Below are the code and all the weights of a small trained network. Each question names an input and a target symbol and asks about switching units off, where a switched-off unit gives its printed mean instead of its output.

import numpy as np


def w(rows, s, z=0):
    codes = np.array(rows[::2]) - 128.0
    scale = np.full(codes.shape[1], s)
    scale[-1] = z or s
    return codes * scale


def norm(h):
    return h / np.sqrt((h * h).mean(-1, keepdims=True) + 1e-5)


def f(y):
    return y / 2 * (1 + np.tanh(0.7978845608 * (y + 0.044715 * y**3)))


def softmax(a):
    e = np.exp(a - a.max(-1, keepdims=True))
    return e / e.sum(-1, keepdims=True)


def log_softmax(a):
    a = a - a.max(-1, keepdims=True)
    return a - np.log(np.exp(a).sum(-1, keepdims=True))


def net(x, mask):
    ids = ['αβγδελμπστφ'.index(c) for c in x.split()]
    T = len(ids)
    res = E[ids] + P[:T]
    q, k, v = (norm(res) @ M[0].T for M in (Q, K, V))
    z = softmax(np.where(np.tri(T) > 0, q @ k.T / 3**0.5, -1e9)) @ v
    res = res + np.where(mask[0], z, O[0][:, -1]) @ O[0][:, :-1]
    y = f(norm(res) @ A[0][:, :-1].T + A[0][:, -1])
    res = res + np.where(mask[1:9], y, B[0][:, -1]) @ B[0][:, :-1]
    return log_softmax(norm(res)[-1] @ U[:, :-1].T + U[:, -1])


Q, K, V, O, A, B = {}, {}, {}, {}, {}, {}
E = w([
[173,191,57,40,22],'α',
[134,133,42,74,151],'β',
[162,141,42,90,185],'γ',
[116,79,52,52,153],'δ',
[160,169,35,130,201],'ε',
[116,21,89,39,150],'λ',
[163,140,87,4,2],'μ',
[62,155,46,173,98],'π',
[177,143,93,49,30],'σ',
[94,91,203,81,44],'τ',
[209,173,245,100,148],'φ',
],0.018)
P = w([
[199,112,80,159,47],'0',
[173,114,86,151,77],'1',
[148,124,93,139,98],'2',
[131,142,102,124,106],'3',
[115,145,106,117,115],'4',
[103,151,111,112,125],'5',
[90,156,117,109,134],'6',
[79,164,121,104,143],'7',
[67,166,128,103,150],'8',
[53,171,133,96,159],'9',
[44,171,139,106,173],'10',
[30,181,144,96,180],'11',
[76,247,50,45,135],'12',
],0.016)
Q[0] = w([
[83,108,76,178,112],'H0',
[206,80,222,254,154],'H0',
[130,210,152,79,82],'H0',
],0.034)
K[0] = w([
[139,89,184,155,107],'H0',
[253,124,49,96,32],'H0',
[84,181,112,29,198],'H0',
],0.027)
V[0] = w([
[231,161,210,120,171],'H0',
[70,77,183,161,28],'H0',
[212,17,186,2,184],'H0',
],0.016)
O[0] = w([
[142,117,199,97,195,7],'H0',
[62,174,180,206,126,99],'H0',
[5,134,176,15,147,116],'H0',
],0.015,0.012)
A[0] = w([
[51,108,87,211,241,33],'N0',
[142,106,198,93,85,202],'N1',
[238,182,170,135,106,131],'N2',
[71,16,26,128,226,68],'N3',
[76,44,26,255,197,233],'N4',
[116,153,181,203,136,53],'N5',
[143,75,28,183,112,21],'N6',
[180,178,220,40,156,254],'N7',
],0.021,0.0054)
B[0] = w([
[60,51,249,32,191,158],'N0',
[174,149,75,111,161,164],'N1',
[118,210,169,125,183,185],'N2',
[228,218,113,101,62,195],'N3',
[131,102,4,161,244,241],'N4',
[168,169,130,94,66,163],'N5',
[57,55,213,119,97,254],'N6',
[136,108,170,243,241,190],'N7',
],0.03,0.011)
U = w([
[194,88,223,102,123,104],'α',
[208,88,110,79,190,28],'β',
[7,82,133,85,205,51],'γ',
[121,141,109,127,131,254],'δ',
[121,209,133,84,159,157],'ε',
[92,127,188,152,115,202],'λ',
[79,7,136,112,70,86],'μ',
[119,130,71,60,148,51],'π',
[145,177,218,168,224,136],'σ',
[118,184,141,179,56,164],'τ',
[73,99,64,204,136,136],'φ',
],0.014,0.0059)

Each question gives the input, a string of symbols that net reads in full, and the target symbol t.
The units are the heads (3 rows each of Q, K, V and O) and the neurons (one row each of A and B). Each row of codes is followed by its name. A weight is (code - 128) times the scale printed after its matrix; where a second scale follows, it is the last column's (O, A, B and U).
mask holds one flag per unit, heads first, then neurons. A switched-off unit (its flag False) gives its mean, the last column of its rows in O or B, instead of its output. The means were averaged over made-up inputs and are rounded, as every weight is.
A unit's drop is (log p(t) with every unit on - log p(t) with that unit switched off) / (log p(t) with every unit on - log p(t) with every unit switched off).
The circuit of an input: a set's keep is (log p(t) with only the set's units on - log p(t) with every unit switched off) / (log p(t) with every unit on - log p(t) with every unit switched off). Starting from all 9 units, units are removed one at a time, each time the one whose removal leaves the highest keep (on an exact tie, the one counted first), for as long as the keep stays at least 0.8.
units of the circuit, in order: the units of the circuit, biggest drop first
unit that matters most: the unit with the biggest drop
top k neurons: the k neurons with the biggest drops, biggest first
drop of u: that unit's drop, to one decimal
input β μ β π λ μ γ λ σ, target γ: unit that matters most => H0
input τ τ λ, target γ: units of the circuit, in order => H0, N0, N4
input α λ τ σ φ μ, target σ: units of the circuit, in order => H0, N7
input μ μ δ ε λ λ δ β τ, target μ: units of the circuit, in order => H0, N2
input τ φ γ α, target β: top 2 neurons => N7, N4
input σ β σ λ β μ, target μ: units of the circuit, in order => N4, N3
input σ φ δ π π μ, target φ: top 2 neurons => N4, N6
input β π β λ μ δ β β τ α δ λ μ, target γ: top 2 neurons => N3, N7
input β β σ δ β τ φ β δ σ, target π: units of the circuit, in order => H0, N6
input ε μ β β δ τ, target π: units of the circuit, in order => N6, H0
input π δ τ τ σ λ β σ σ β π ε, target φ: units of the circuit, in order => H0, N6
input γ π σ β λ τ γ μ, target β: units of the circuit, in order => H0, N7
input τ π β γ π ε, target φ: units of the circuit, in order => H0, N6, N4
input β τ ε π, target γ: unit that matters most => N0
input δ β φ φ σ μ τ τ φ γ, target σ: top 2 neurons => N7, N4
input γ γ δ σ ε τ, target α: top 3 neurons => N4, N2, N6
input ε β π σ, target φ: units of the circuit, in order => H0, N4, N6
input φ φ τ μ γ, target γ: units of the circuit, in order => H0, N0
input λ ε α, target α: top 2 neurons => N4, N2
input β π β τ γ τ β β λ β, target ε: unit that matters most => H0
input β τ λ τ β β σ π π β λ γ, target ε: top 2 neurons => N3, N4
input β δ τ δ β λ, target ε: top 2 neurons => N3, N6
input τ μ γ φ β, target σ: drop of H0 => 2.7
input β ε σ β π λ μ α β π γ τ, target β: drop of N7 => 0.1
input τ σ φ ε μ, target α: drop of N4 => 0.6
input β π λ, target φ: drop of N4 => 0.3
input γ α λ ε λ ε α δ δ δ τ, target π: unit that matters most => N6
